Here is a tiny trained network, its code and every weight. The questions are about switching its units off for an input and a target symbol, where a switched-off unit gives its printed mean instead of its output.

import numpy as np


def w(rows, s, z=0):
    codes = np.array(rows[::2]) - 128.0
    scale = np.full(codes.shape[1], s)
    scale[-1] = z or s
    return codes * scale


def f(y):
    return y / 2 * (1 + np.tanh(0.7978845608 * (y + 0.044715 * y**3)))


def softmax(a):
    e = np.exp(a - a.max(-1, keepdims=True))
    return e / e.sum(-1, keepdims=True)


def log_softmax(a):
    a = a - a.max(-1, keepdims=True)
    return a - np.log(np.exp(a).sum(-1, keepdims=True))


def net(x, mask):
    ids = ['Φζηξτψ'.index(c) for c in x.split()]
    T = len(ids)
    res = E[ids] + P[:T]
    q, k, v = (res @ M[0].T for M in (Q, K, V))
    z = softmax(np.where(np.tri(T) > 0, q @ k.T / 4**0.5, -1e9)) @ v
    res = res + np.where(mask[0], z, O[0][:, -1]) @ O[0][:, :-1]
    y = f(res @ A[0][:, :-1].T + A[0][:, -1])
    res = res + np.where(mask[1:25], y, B[0][:, -1]) @ B[0][:, :-1]
    return log_softmax(res[-1] @ U[:, :-1].T + U[:, -1])


Q, K, V, O, A, B = {}, {}, {}, {}, {}, {}
E = w([
[111,134,137,171],'Φ',
[123,149,145,171],'ζ',
[125,158,160,172],'η',
[82,1,40,156],'ξ',
[209,187,149,88],'τ',
[99,176,44,173],'ψ',
],0.019)
P = w([
[1,113,171,150],'0',
[138,148,174,44],'1',
[182,157,168,60],'2',
[184,137,165,126],'3',
[199,133,161,160],'4',
[206,129,163,188],'5',
[223,115,150,216],'6',
],0.0079)
Q[0] = w([
[76,124,99,2],'H1',
[122,115,142,130],'H1',
[114,136,102,64],'H1',
[60,208,62,47],'H1',
],0.0086)
K[0] = w([
[46,139,187,78],'H1',
[142,122,137,145],'H1',
[60,144,156,75],'H1',
[2,141,131,26],'H1',
],0.0094)
V[0] = w([
[58,74,153,141],'H1',
[176,49,255,136],'H1',
[64,183,130,168],'H1',
[67,164,142,165],'H1',
],0.014)
O[0] = w([
[192,38,134,215,178],'H1',
[70,84,251,97,144],'H1',
[48,99,95,206,254],'H1',
[63,93,109,196,246],'H1',
],0.011,0.0051)
A[0] = w([
[120,152,134,147,72],'N1',
[209,165,133,110,132],'N2',
[127,203,141,135,84],'N3',
[166,68,179,120,179],'N4',
[159,94,120,72,118],'N5',
[175,113,85,98,153],'N6',
[152,170,67,99,29],'N7',
[151,140,108,53,30],'N8',
[191,142,148,143,164],'N9',
[195,144,169,178,109],'N10',
[113,136,110,61,254],'N11',
[64,130,163,96,146],'N12',
[134,132,81,119,52],'N13',
[160,164,147,147,105],'N14',
[108,85,120,145,62],'N15',
[158,60,113,74,95],'N16',
[111,178,165,44,158],'N17',
[127,177,143,142,118],'N18',
[109,164,117,4,60],'N19',
[145,113,137,95,113],'N20',
[66,110,96,55,157],'N21',
[136,105,119,80,105],'N22',
[95,162,159,96,59],'N23',
[101,96,171,127,112],'N24',
],0.013,0.0068)
B[0] = w([
[162,95,137,124,145],'N1',
[182,113,68,209,150],'N2',
[61,81,132,176,155],'N3',
[129,125,141,26,247],'N4',
[183,153,178,155,132],'N5',
[102,158,126,189,157],'N6',
[80,108,199,91,162],'N7',
[71,104,145,137,136],'N8',
[94,130,123,87,163],'N9',
[102,113,120,73,198],'N10',
[233,186,47,88,143],'N11',
[253,96,107,187,207],'N12',
[153,106,173,134,155],'N13',
[94,114,143,143,145],'N14',
[155,164,113,50,253],'N15',
[56,139,193,168,169],'N16',
[165,234,118,82,177],'N17',
[92,76,137,150,165],'N18',
[64,11,165,179,156],'N19',
[191,151,162,134,118],'N20',
[125,168,73,93,125],'N21',
[153,182,171,128,119],'N22',
[45,145,191,73,139],'N23',
[205,80,123,90,246],'N24',
],0.018,0.0058)
U = w([
[161,76,3,84,255],'Φ',
[151,81,116,112,200],'ζ',
[177,56,135,124,64],'η',
[136,67,102,69,54],'ξ',
[175,123,78,87,61],'τ',
[119,92,45,120,165],'ψ',
],0.0067,0.0034)

Each question gives the input, a string of symbols that net reads in full, and the target symbol t.
The units are the heads (4 rows each of Q, K, V and O) and the neurons (one row each of A and B). Each row of codes is followed by its name. A weight is (code - 128) times the scale printed after its matrix; where a second scale follows, it is the last column's (O, A, B and U).
mask holds one flag per unit, heads first, then neurons. A switched-off unit (its flag False) gives its mean, the last column of its rows in O or B, instead of its output. The means were averaged over made-up inputs and are rounded, as every weight is.
A unit's drop is (log p(t) with every unit on - log p(t) with that unit switched off) / (log p(t) with every unit on - log p(t) with every unit switched off).
The circuit of an input: a set's keep is (log p(t) with only the set's units on - log p(t) with every unit switched off) / (log p(t) with every unit on - log p(t) with every unit switched off). Starting from the 12 units with the biggest drops (on a tie, the unit counted first), units are removed one at a time, each time the one whose removal leaves the highest keep (on an exact tie, the one counted first), for as long as the keep stays at least 0.8.
circuit, biggest first: the units of the circuit, biggest drop first
k most important neurons: the k neurons with the biggest drops, biggest first
drop of u: that unit's drop, to one decimal
input ζ ζ ψ τ, target ψ: 3 most important neurons	N19; N3; N24
input η η ζ η τ η, target τ: circuit, biggest first	N17; H1
input ψ Φ Φ, target ψ: circuit, biggest first	H1; N24; N4
input τ τ ζ, target τ: 3 most important neurons	N17; N11; N23
input η η η ζ ξ, target ξ: 2 most important neurons	N16; N4
input τ τ ζ ξ, target τ: circuit, biggest first	H1; N11; N5; N22
input ψ ζ Φ η η Φ ξ, target ξ: circuit, biggest first	H1; N4; N12
input ψ ξ Φ ψ τ, target ψ: most important neuron	N3
input τ τ ξ η, target τ: circuit, biggest first	H1; N17
input ψ ψ ψ ξ, target ψ: 4 most important neurons	N6; N24; N4; N12
input ξ Φ η ψ ζ, target ψ: drop of H1	0.5
input η Φ η η Φ ξ η, target ξ: drop of N12	0.1
input ξ η ψ η ψ Φ, target ψ: drop of H1	0.6
